Below is a small trained network, with its code and all its weights. Each question gives an input and a class and asks what happens when units are switched off, that is, made to give their printed mean instead of their output.

import numpy as np


def w(rows, s, z=0):
    codes = np.array(rows[::2]) - 128.0
    scale = np.full(codes.shape[1], s)
    scale[-1] = z or s
    return codes * scale


def f(y):
    return np.maximum(y, 0)


def log_softmax(a):
    a = a - a.max(-1, keepdims=True)
    return a - np.log(np.exp(a).sum(-1, keepdims=True))


def net(x, mask):
    res = np.array(x, float).reshape(1, 7) / 4 @ E
    y = f(res @ A[0][:, :-1].T + A[0][:, -1])
    res = res + np.where(mask, y, B[0][:, -1]) @ B[0][:, :-1]
    return log_softmax(res[-1] @ U[:, :-1].T + U[:, -1])


A, B = {}, {}
E = w([
[54,182,146,201,208,66,75,65],'x0',
[136,48,71,54,170,55,18,106],'x1',
[109,38,161,49,108,173,158,135],'x2',
[53,128,34,143,55,144,108,117],'x3',
[141,89,188,158,134,33,34,186],'x4',
[60,77,234,254,72,176,66,83],'x5',
[154,137,165,160,199,143,97,222],'x6',
],0.0096)
A[0] = w([
[100,158,123,124,192,115,182,5,170],'n1',
[32,56,114,133,26,99,130,123,86],'n2',
[123,104,116,149,89,90,96,36,92],'n3',
[171,148,148,45,70,195,208,162,113],'n4',
[110,101,144,85,202,53,125,81,105],'n5',
[100,64,132,98,44,112,119,81,96],'n6',
[106,44,127,106,110,191,145,87,129],'n7',
[85,138,165,165,130,182,172,136,91],'n8',
[132,78,229,177,120,170,123,156,115],'n9',
[109,184,117,172,166,110,95,15,58],'n10',
[117,135,192,170,132,158,105,151,125],'n11',
[177,85,105,72,134,93,63,152,94],'n12',
[31,148,134,126,168,162,150,62,3],'n13',
[195,156,98,73,79,98,88,150,227],'n14',
[139,61,108,37,209,72,108,152,231],'n15',
[101,130,102,204,64,146,173,99,183],'n16',
[62,29,132,82,120,211,148,28,177],'n17',
[75,183,62,122,154,116,136,121,37],'n18',
[78,78,125,123,39,97,114,153,139],'n19',
],0.011,0.0037)
B[0] = w([
[148,179,78,179,118,129,135,92,205],'n1',
[79,198,73,144,102,135,184,70,202],'n2',
[69,160,113,179,146,148,146,83,187],'n3',
[134,157,69,141,81,195,222,153,250],'n4',
[72,158,105,156,159,104,143,58,194],'n5',
[92,198,86,161,174,151,144,94,189],'n6',
[147,140,164,134,127,248,134,146,194],'n7',
[119,103,148,76,165,116,93,173,199],'n8',
[153,48,188,134,155,121,95,152,233],'n9',
[183,165,97,159,123,140,139,153,208],'n10',
[161,101,185,151,115,108,115,133,201],'n11',
[164,122,86,108,193,76,111,80,212],'n12',
[172,157,99,143,137,115,118,69,177],'n13',
[172,122,67,124,133,116,153,99,203],'n14',
[161,119,115,87,206,67,118,144,253],'n15',
[137,154,109,125,180,66,132,113,213],'n16',
[105,155,87,151,184,181,100,138,227],'n17',
[214,115,22,120,171,99,111,142,171],'n18',
[77,144,121,173,132,92,140,49,186],'n19',
],0.012,0.015)
U = w([
[128,125,97,95,195,75,46,118,110],'0',
[107,114,173,50,146,105,174,217,84],'1',
[52,94,157,51,162,183,136,152,2],'2',
[173,66,97,71,118,142,155,159,64],'3',
[79,56,74,112,112,123,101,77,30],'4',
[114,102,248,183,132,176,52,153,165],'5',
[95,195,80,142,97,154,176,112,188],'6',
[87,98,207,149,137,60,74,88,140],'7',
],0.013,0.0088)

Each question gives the input, the list of numbers given to net, and the class t.
The units are the neurons (one row each of A and B). Each row of codes is followed by its name. A weight is (code - 128) times the scale printed after its matrix; where a second scale follows, it is the last column's (A, B and U).
mask holds one flag per neuron, in row order. A switched-off neuron (its flag False) gives its mean, the last column of its row in B, instead of its output. The means were averaged over made-up inputs and are rounded, as every weight is.
A unit's drop is (log p(t) with every unit on - log p(t) with that unit switched off) / (log p(t) with every unit on - log p(t) with every unit switched off).
The circuit of an input: a set's keep is (log p(t) with only the set's units on - log p(t) with every unit switched off) / (log p(t) with every unit on - log p(t) with every unit switched off). Starting from the 12 units with the biggest drops (on a tie, the unit counted first), units are removed one at a time, each time the one whose removal leaves the highest keep (on an exact tie, the one counted first), for as long as the keep stays at least 0.8.
circuit, biggest first: the units of the circuit, biggest drop first
k most important neurons: the k neurons with the biggest drops, biggest first
drop when u is switched off: that unit's drop, to one decimal
input [-2,7,8,-7,-3,8,0], class 5: circuit, biggest first : [n7]
input [8,4,-5,-2,-7,4,8], class 6: 4 most important neurons : [n15 n10 n1 n12]
input [5,-4,2,0,-6,2,3], class 0: 3 most important neurons : [n4 n8 n2]
input [-5,-1,-3,1,8,7,2], class 7: 3 most important neurons : [n19 n7 n4]
input [6,0,0,2,-5,-6,2], class 0: 2 most important neurons : [n4 n18]
input [1,0,-8,4,-3,7,4], class 0: 2 most important neurons : [n16 n4]
input [-7,8,2,0,-8,-4,2], class 3: 2 most important neurons : [n4 n15]
input [-5,-6,4,-6,-2,1,8], class 1: 2 most important neurons : [n4 n8]
input [-1,-8,3,8,5,3,1], class 7: 2 most important neurons : [n9 n4]
input [-1,-5,4,-3,6,-7,-4], class 3: drop when n1 is switched off : 0.1
input [-6,3,-1,-3,7,5,7], class 7: drop when n17 is switched off : 0.1
input [-2,3,6,7,1,1,4], class 6: drop when n3 is switched off : 0.0
